Below is a small trained network, with its code and all its weights. Each question gives an input and a target symbol and asks what happens when units are switched off, that is, made to give their printed mean instead of their output.

import numpy as np


def w(rows, s, z=0):
    codes = np.array(rows[::2]) - 128.0
    scale = np.full(codes.shape[1], s)
    scale[-1] = z or s
    return codes * scale


def f(y):
    return y / 2 * (1 + np.tanh(0.7978845608 * (y + 0.044715 * y**3)))


def softmax(a):
    e = np.exp(a - a.max(-1, keepdims=True))
    return e / e.sum(-1, keepdims=True)


def log_softmax(a):
    a = a - a.max(-1, keepdims=True)
    return a - np.log(np.exp(a).sum(-1, keepdims=True))


def net(x, mask):
    ids = ['Λαβεζξπτω'.index(c) for c in x.split()]
    T = len(ids)
    res = E[ids] + P[:T]
    q, k, v = (res @ M[0].T for M in (Q, K, V))
    z = softmax(np.where(np.tri(T) > 0, q @ k.T / 3**0.5, -1e9)) @ v
    res = res + np.where(mask[0], z, O[0][:, -1]) @ O[0][:, :-1]
    y = f(res @ A[0][:, :-1].T + A[0][:, -1])
    res = res + np.where(mask[1:17], y, B[0][:, -1]) @ B[0][:, :-1]
    return log_softmax(res[-1] @ U[:, :-1].T + U[:, -1])


Q, K, V, O, A, B = {}, {}, {}, {}, {}, {}
E = w([
[44,107,126,32],'Λ',
[85,180,76,146],'α',
[49,72,105,32],'β',
[93,195,76,138],'ε',
[72,24,90,60],'ζ',
[145,160,5,9],'ξ',
[158,95,182,243],'π',
[28,194,209,153],'τ',
[170,218,62,124],'ω',
],0.014)
P = w([
[173,94,22,101],'0',
[148,47,92,50],'1',
[158,66,144,75],'2',
[225,102,186,112],'3',
[253,84,172,118],'4',
[200,2,76,24],'5',
],0.0047)
Q[0] = w([
[184,131,79,129],'h1',
[88,4,192,99],'h1',
[149,87,145,179],'h1',
],0.011)
K[0] = w([
[83,43,95,23],'h1',
[204,209,255,94],'h1',
[48,126,184,157],'h1',
],0.0071)
V[0] = w([
[2,82,108,122],'h1',
[88,136,224,172],'h1',
[101,196,210,112],'h1',
],0.0099)
O[0] = w([
[66,80,37,140,253],'h1',
[1,91,225,204,99],'h1',
[6,247,125,93,28],'h1',
],0.0066,0.0028)
A[0] = w([
[43,119,195,50,61],'n1',
[163,140,150,171,135],'n2',
[124,210,183,144,150],'n3',
[176,109,135,148,255],'n4',
[53,104,173,152,101],'n5',
[154,59,129,101,43],'n6',
[115,78,103,131,48],'n7',
[89,139,43,98,119],'n8',
[91,114,165,118,103],'n9',
[182,54,197,114,188],'n10',
[247,56,100,95,117],'n11',
[103,159,73,106,156],'n12',
[94,117,51,106,156],'n13',
[212,163,192,134,118],'n14',
[152,44,161,175,184],'n15',
[107,179,70,189,105],'n16',
],0.011,0.0039)
B[0] = w([
[235,94,105,142,188],'n1',
[101,140,87,66,147],'n2',
[34,82,80,71,146],'n3',
[121,170,135,57,182],'n4',
[181,99,228,136,178],'n5',
[57,44,80,152,169],'n6',
[85,88,104,140,150],'n7',
[154,159,214,194,198],'n8',
[213,49,135,126,148],'n9',
[92,203,44,29,198],'n10',
[56,153,180,146,248],'n11',
[140,214,200,190,167],'n12',
[93,164,117,253,204],'n13',
[58,116,48,137,149],'n14',
[230,64,107,55,203],'n15',
[236,100,86,153,136],'n16',
],0.0054,0.011)
U = w([
[104,224,115,186,252],'Λ',
[119,174,121,162,117],'α',
[21,151,131,160,92],'β',
[89,145,134,142,21],'ε',
[58,86,90,158,13],'ζ',
[24,168,144,98,47],'ξ',
[182,93,115,64,187],'π',
[135,113,254,175,117],'τ',
[54,166,171,61,169],'ω',
],0.01,0.0045)

Each question gives the input, a string of symbols that net reads in full, and the target symbol t.
The units are the heads (3 rows each of Q, K, V and O) and the neurons (one row each of A and B). Each row of codes is followed by its name. A weight is (code - 128) times the scale printed after its matrix; where a second scale follows, it is the last column's (O, A, B and U).
mask holds one flag per unit, heads first, then neurons. A switched-off unit (its flag False) gives its mean, the last column of its rows in O or B, instead of its output. The means were averaged over made-up inputs and are rounded, as every weight is.
A unit's drop is (log p(t) with every unit on - log p(t) with that unit switched off) / (log p(t) with every unit on - log p(t) with every unit switched off).
The circuit of an input: a set's keep is (log p(t) with only the set's units on - log p(t) with every unit switched off) / (log p(t) with every unit on - log p(t) with every unit switched off). Starting from the 12 units with the biggest drops (on a tie, the unit counted first), units are removed one at a time, each time the one whose removal leaves the highest keep (on an exact tie, the one counted first), for as long as the keep stays at least 0.8.
units of the circuit, in order: the units of the circuit, biggest drop first
unit that matters most: the unit with the biggest drop
top k neurons: the k neurons with the biggest drops, biggest first
drop when u is switched off: that unit's drop, to one decimal
input β ξ π τ, target τ: units of the circuit, in order : h1, n5
input π π β, target π: top 2 neurons : n1, n11
input Λ ω ω ξ ζ, target ω: units of the circuit, in order : n11, h1, n1, n10
input β α β ω ζ, target ω: units of the circuit, in order : h1, n11, n1, n10
input β β β, target β: top 2 neurons : n13, n15
input β Λ ζ ζ β ζ, target ζ: unit that matters most : n6
input α τ π Λ, target τ: units of the circuit, in order : h1, n10, n5, n1
input α ε τ ζ ζ, target τ: top 2 neurons : n5, n10
input ζ β ζ, target ζ: units of the circuit, in order : h1, n6, n13
input β Λ π, target π: drop when n15 is switched off : 0.4
input π ε ξ, target Λ: drop when n8 is switched off : 0.1
input τ τ ζ β, target τ: drop when h1 is switched off : 1.0
